Here are made-up things, facts about them, and rows of numbers that follow some of those facts. Name the thing behind each unnamed row.

Some facts about the things:
{gadror,plistil,fovos,vutofo,klariklu} ε 356
{brila,nistivim,gratuvek,drestepu,kiste,skeplar,gestur,plesel,feru} ε 669
{pagro,ladrer,stifo,fliflor,nedra,fikin,brogri,skugur,drarum,poska,vegel,safetrok,biflo} ε 637
{nili,vame,vugin,lebu,teno,brenis,tregruk,grafus,pledu,flibas,gastas} ε 875
{viklil,stutubro,kegre} ε 962
[gadror,ladrer,gratuvek,drestepu,nedra,fikin,brogri,tregruk,grafus,skugur,pledu,flibas,klariklu,safetrok] ω kiste
[brila,viklil,gastas] ω gadror
[plistil,pagro,ladrer,skeplar,drarum] ω grafus
[nili] ω stutubro
[stifo] ω biflo
[vame,plesel] ω feru
[vugin] ω gestur
[vugin] ω pledu
[vugin,fikin] ω plistil
[lebu,nedra] ω kegre
[stutubro,brogri,skugur] ω ladrer
[stutubro,klariklu] ω drarum
[teno] ω fikin
[gratuvek] ω skeplar
[gratuvek,grafus,skugur] ω fliflor
[brenis] ω safetrok
[brenis,gastas] ω skugur
[tregruk,fovos,gastas] ω klariklu
[skugur] ω vutofo
[safetrok] ω drestepu
[gadror,brila,ladrer,stifo,vame,lebu,fliflor,stutubro,teno,gratuvek,kiste,skeplar,brenis,fikin,brogri,tregruk,grafus,fovos,skugur,pledu,feru,flibas,vegel,gastas] β 948
[pagro,nili,nistivim,plesel,vutofo,safetrok] β 644

Known rows:
biflo: [-31  21   6   7 -11  18  13  25  -9   7   8 -14  19 -15  42  -6]
stifo: [ -2  14  11  12  17 -19  13  10 -26   9  12  24  -5 -10  -8  -6]
klariklu: [-17 -26 -11  34   8  19 -17 -24  58  13  24 -28  11   5   7 -18]
kiste: [ -3  -7  -5   8   5 -28  -6 -28 -13 -27  -9  32   8 -17   5  -6]
ladrer: [ 26 -11   4 -29   3 -27 -22 -38  -4   1   5   5 -21 -16 -12 -15]
brogri: [ 17 -37  -4 -18  18   3 -29 -26   7 -15  -3  10  -7  -6   6  -6]
safetrok: [ 11 -17 -40  42 -34 -16 -11  -1  -4 -39 -17 -24   7  33  25   0]
drestepu: [-18 -28 -22   8 -19  14 -10 -29  25 -26 -17  -4  18   4  29  -5]
stutubro: [ 33 -47  26  12  24  -9  -2 -10  -9  60  35 -13  -4 -15 -20 -13]
tregruk: [ 16 -14   7  15  17 -25 -15 -26  28  -6  -1  10  15 -11 -24   5]
flibas: [ 10 -16  12  -2   1 -25 -18 -35  20 -24 -13  29  10 -11  -7  -1]
vame: [ 28  13  28  -4  -5  11   7   8 -21  13 -23  31  32  16 -37 -30]
skeplar: [ 21  35 -23 -39   6  16   1 -13 -16  12  10  -2 -45  -8 -25   2]
kegre: [-29  35   9  12  -9  15  10  23  -5   2  14  -8  16 -19  45   1]
viklil: [-51  -6  11  -9   3  13  26  27  20  -2 -14 -11 -17  34   9  23]

Name these rows:
A row may be one of the things named above.
[-46  -3  11  -4   1  15  24  24  14  -1 -23 -18 -30  33   8   5]	viklil
[ 31 -46  31  16  15 -13   0 -16  -2  60  24 -12  -1 -14 -16 -13]	stutubro
[  3  17  20   9  -2  15  13  10 -47  14 -20  21  43   8 -29 -19]	feru
[ 18  -5 -12  43 -15   1   6  31 -11  11  15 -49   5  30  21  -9]	nili
[  2  -3  20  22  17  -7  10   3  22  12  38   7  14   2 -48   8]	fovos
[ 26   9  26  -2  -5  21  19   0 -19  16 -17  31  23  22 -35 -30]	vame
[ -8 -10   6 -11  30   0  -2   6 -17  18  -6   5  -3   2  -7   5]	brenis
[-26 -11 -11   7 -12  12  -7 -15  20 -20   1  -5  18 -14  33  -8]	nedra
[-21  -7 -14   8 -14  18  -1 -12  21 -14 -11  -4   6 -14  36  -4]	nedra
[-18  -8  -8  10 -10  12   2  -5  27 -20   2 -13  18 -22  31  -5]	nedra
[  2  -7   6 -24   5 -21 -24 -19  -9 -11 -10  16  -4  -3   3   5]	gratuvek
[ -5  57 -23 -30 -27  31  14  -6  20  13  17 -39 -40  -7   0  -2]	plistil
[-18  22 -10   2 -15  34  12  10  20   0   6  -8  14   2  10   6]	vugin
[  8   6 -29   0  16  15 -12 -16  17 -29   3  37  15 -15 -23   6]	fikin
[  5  13  11  -3  -6 -10  11   1  -1  -7  22  22  18  -8 -30  10]	teno
[ 45   7 -11  21 -42  40  23  38  -7   4 -32 -12  30  47  11 -17]	plesel
[ 12   4 -26 -47   4  -7 -19 -35 -14  -4  -6   1 -39  -6 -13   6]	grafus
[  2   9  26 -17  15 -20 -10  10 -20   5   0  14   0 -19   6  -1]	fliflor
[-15 -45  -6 -13  15 -14 -15 -14  19 -28 -25  25 -14  21 -10  17]	gadror
[  8 -49  29  -7   1 -33  -8 -22 -25   7 -18   6 -14 -17  -1  10]	skugur
[ 30  29 -14  -8 -59  -7  20  11   3  -2  24 -48 -28  24   3   7]	pagro
[ -8 -31 -15  28  17  17 -11 -17  49   3  19 -24  13   2  -4 -15]	klariklu
[ 23  12  33  -2   0  21  11   5 -13  15 -28  30  25  16 -38 -29]	vame
[ 16 -41 -12 -14  16  -3 -20 -28   2  -2  -2  11  -3 -11  -6  -6]	brogri
[  7  22 -12 -17 -12  36  12 -14  19  33  23 -45 -42   1   1 -14]	drarum
[-31   0   8  -9  30  -2  13  14  -4   3 -22  11 -24  29 -28  30]	brila
[-13 -16  27   8  33 -25   7  15  15  15   2   6 -16  25 -34   2]	gastas

The same things again, as new rows of numbers:
Known rows:
brogri: [  7 -19  18   6 -16   8   4  -9 -31 -39  10 -40  -5 -11 -10 -27  16 -12
  -1   6 -31  -9  -8 -14  -9   2  -5  12   1  12  23   9]
kiste: [ 17 -32  36  11 -26  -2 -24  13 -20  -7  -2 -19  19 -15 -46  22  -7   9
  14 -15 -33   3 -28  -3  -5  -7  -9  18  -9 -19   7  10]
skugur: [ 34 -14 -15   2   4  16  32   9 -26 -23   3 -30  18 -33 -13  -4  38  -1
 -39  25 -20 -22  15   6 -18  12   3 -14 -20 -21  78  10]
fliflor: [ 19  -2 -23 -29   5  -1  -1   7 -17  35   8 -24  42  25 -22  12  12  18
 -12  14 -26   2  12  56  16  37   6  19 -12 -11  15  12]
gratuvek: [ 18 -30  -5  -6  -3  19 -19  -2 -18  19 -14 -14  21  -5 -27   4  -4 -22
  -5  20 -25  -2  17  27  14  28  30  20  11 -12  14   8]
skeplar: [-10 -25 -24  -6  -9  47 -48  22 -21  13   1 -27 -20 -18 -11 -22 -48 -18
  18  44   4  10  45  12  24 -27  44   8  19   1  21   6]
gadror: [  3 -22  20  36 -50 -12 -16  13   1 -22 -24 -26  37 -21 -10 -22 -18   5
 -38  -4 -18 -32 -17  -5 -24  12  10  19 -26  -3 -24 -32]
viklil: [-40   3 -28  14 -15   6  40 -15  55   1 -40  10  18  -1  21 -13  -1   9
 -25 -10   4 -21   2   6 -13   2   2  -1 -13  13 -30 -41]
brila: [ -1   4  -9  27 -34  -3   3  25  -8   7 -16 -31  24  -1   5 -34   3  19
 -17  25  13 -34   7   1  11   4  10  22 -27   9 -26 -14]
flibas: [ 14 -27  23  16 -23   2  -9  10 -26  -1  -1 -28  18 -17 -25   6  -1  -6
  -9  -7 -28  -6 -24  -7 -15  15  -6   5  -2 -12   0  22]
nistivim: [ 18  25 -24  -6  18 -36  -7 -38  65 -15 -18   4 -20  -2  39  38  12  10
  33 -40  36  15   2  15  -9 -16 -14 -15  27  25   2  19]
plesel: [-10  66  -4  11  23 -44   4 -53  50 -24 -36   6 -30   0  39  24 -13 -31
  -5 -30  46  28 -28  -1  33   2   9 -51  18  21   5   4]
kegre: [ -3  27 -16  15  16   4  60  -4  15  23   6  30  -4  27  13  29  23  25
  18 -49   6   8 -30  12  27 -38  23  17  29  27  -7 -25]
drarum: [-28  23  52 -15  13  33  -7  32  65   2  51  24 -40   4  52   6  20   7
   0  17   0  29  41   3  -4  -5  26 -27  13   5 -21 -35]
vame: [  6  37  16   0  -7 -17  -4 -13 -40  26 -19 -18   7   7  -9  -6  -3   2
 -35  19 -10  -4 -12 -23  47  -4   7 -15   1   0  24  11]

Which thing is each row?
A row may be one of the things named above.
[  3  -2  22 -44  30 -29 -13 -31  76 -30 -24  45   9 -64  62 -12 -25   1
  63 -50  -5 -18 -49  -2   3   3 -16 -33  17  20  27  32]	safetrok
[ -1   3 -25  10  52 -26 -32 -48  65  23  -4  24 -55 -17  21  16  50 -30
  24 -39  60 -12 -24  -2  -1  12 -15  -9   9  25 -16  21]	nili
[-27  -2 -22 -16  -1   1  16 -26  -4   7  11  63  -4  -6  15  12 -10  -8
 -14  -3  40  26  16  -6   6   3 -45  -5  32  -2 -27 -32]	vugin
[ -5   2 -21  12 -38  -9 -14   3  -5  11 -25 -27  16  -2  12 -19   0  16
 -31  33   6 -47  -4   8  -7  15   6  19 -30   4 -19  -6]	brila
[-47  10   2 -20  17  35   2  16  27  -6  26  49   6   2   8 -14  -5 -23
   5  26  58  54   3  11   8 -35 -25 -12  -9   2 -15 -56]	plistil
[  8  -3 -19  31 -34  -3  -4  20  -6   8 -26 -26  16   7  18 -28 -15  27
 -27  34  11 -38  11   8  -3   3  10  19 -30   7 -26 -16]	brila
[-40  -1  11 -20  26  38  -1  23  29  -4  30  38   9  -6  12  -5  -8 -28
   6  25  59  57   0  23   2 -38 -18  -8 -14   2 -15 -62]	plistil
[ 31  17 -21   9   4 -15  24  21 -29  -5  -6 -21  19   2  -4 -18 -14  20
 -18  24  13 -38  30 -21 -18   1   7  15 -39   1 -12  -6]	gastas
[ 19  40  38   2  41  -5  48   9  46 -18  12  48 -24   9 -31   5 -18 -18
  24 -23 -35  11  31 -24 -40  28   8 -11  -7 -14 -47 -34]	klariklu
[-39  16 -22  28 -16  -5  38 -12  44  -6 -36  15   3   5  37 -12   4  14
 -27 -19  10 -27   6  -6  -4  -1 -12  -5 -24  21 -32 -36]	viklil
[ 21  -5   3 -37  25  -9   4  13 -30  12  -7  16  21 -20  13  -9   4  20
 -11  22 -11 -56  17 -29  13 -32   0   9 -10   8  33  22]	brenis
[-10   7 -23  -7  26 -12 -29 -12  78 -20  34   3 -48 -13  51  31 -31 -16
  26 -19  49  18 -12  22  10 -25   8 -32   3  22  -5   3]	pagro
[ 37 -54  36  -3 -46  -3 -15   6 -43   7  21 -16  -1 -11 -22  11 -18 -12
 -21  10 -23 -17 -24 -14 -24  26 -22 -28  17  13 -36 -12]	pledu
[-17  -8  10  -9   7  29  23  -3  19 -13 -15  14  14 -45   4  -6  -3   3
  49 -62 -32  15 -32 -20  -9  14 -17 -39   7 -35  -4 -30]	drestepu
[ 16   9 -22 -37 -14   5   0  -1 -24  32   3 -27  39  18 -13  15  10  18
 -16  18 -18  11  20  51  21  35   0  21  -5  -9  20  12]	fliflor
[ -6  -2   4  26   3  14  53   6  28   5  -1  28  14  -5  -2  19  14 -18
  10 -57 -17   7 -33  10  -5  -3  11   2  34  -4   0 -32]	nedra
[ -7  -1  23   5  -7  19 -21  -1 -11  10   1 -24 -64   2  -5 -23  80  -8
   2  32  -7 -19  23 -18   6  39   0  50   2  13  -1   4]	stutubro
[-18 -28  20  -1  -4  26 -43  49   5   6  57 -47  25  -6 -19  -1 -21 -24
 -19  34 -21   9   0  39  -5   6  18 -10  -7 -18  25   2]	grafus
[-39  31  34  -7   6  32   2  40  48   9  49  25 -46  16  35  18  16  16
  -1  12   9  28  54  -9  -6 -20  16 -15  16  -1 -16 -28]	drarum

The same things again, as new rows of numbers:
Known rows:
vutofo: [ 10 -51 -16  -5  31   6  14 -15 -18   7   8  15]
fikin: [  6  13  -9  19 -10  10 -12  -3  -2 -14  -1   7]
vegel: [  2   5 -11   9  -4   6 -10  -7   8  -6 -13   8]
skeplar: [  3   4 -14  14  -3   7  -5  -6   8  -6 -13   8]
stutubro: [  1   4 -14  10  -3   8  -2  -7  14  -3 -15   8]
brenis: [  3   9  -7   4 -12  10  -2  -7  16   0 -11   7]
stifo: [-43  36  90  38  20  14  23   1 -27  32 -52  27]
teno: [ 12  30   3  16 -23  21 -15   1  -2 -12   8   6]
grafus: [  2   5 -13  14  -2   8  -7  -6   7  -6 -11   9]
gratuvek: [  5  14  -5   5 -13  13  -5  -7  13  -1  -8   8]
brila: [  4  12  -4  -7 -20  15   7 -10  29  12 -16   8]
flibas: [  6  15  -3   2 -16  13  -8  -7  14  -1  -7   6]
viklil: [  2  -8  13 -27 -19 -26  31  13  21   7  13  -2]
drarum: [  0 -16   2 -10  -4 -33  20  17   3  -8  16  -1]
kegre: [-18 -31  10 -38  10 -54 -43  15 -16 -12  -1  -2]

Name these rows:
Some rows may be things named above.
[  8   6  14   1 -16 -23   8  25 -16 -22  38  -2]	vugin
[  6  14  -9  18  -7  12 -13  -2   0 -13  -4   8]	fikin
[  3  11 -11  22  -4   9 -14  -3  -3 -14  -3   8]	pledu
[  5  12  -4  -6 -20  15   7  -9  29  12 -16   7]	brila
[  3   2 -13   5  -5   8   2  -8  21   2 -18   7]	gadror
[ -6  -9  20 -37 -15 -36 -14  17  -3  -5  13  -3]	nedra
[ 22 -19  10 -16  -2  21  12 -10 -16  12  29  13]	pagro
[  2  -7   5   0  -6 -31  13  21 -12 -21  27   0]	plistil
[ -2  -6 -24  20  12   1  -6  -8   6 -11 -19   9]	fliflor
[ 16 -34  -2 -12  12  14  10 -13 -17  11  19  14]	safetrok
[  0   3 -13   4  -6   8   1 -10  21   3 -18   8]	gadror
[ 21 -23   6 -21  -1  21  18 -12  -8  18  23  12]	nili
[  2   6  -7 -30  40  38   8  -6 -23  41  40 -83]	plesel

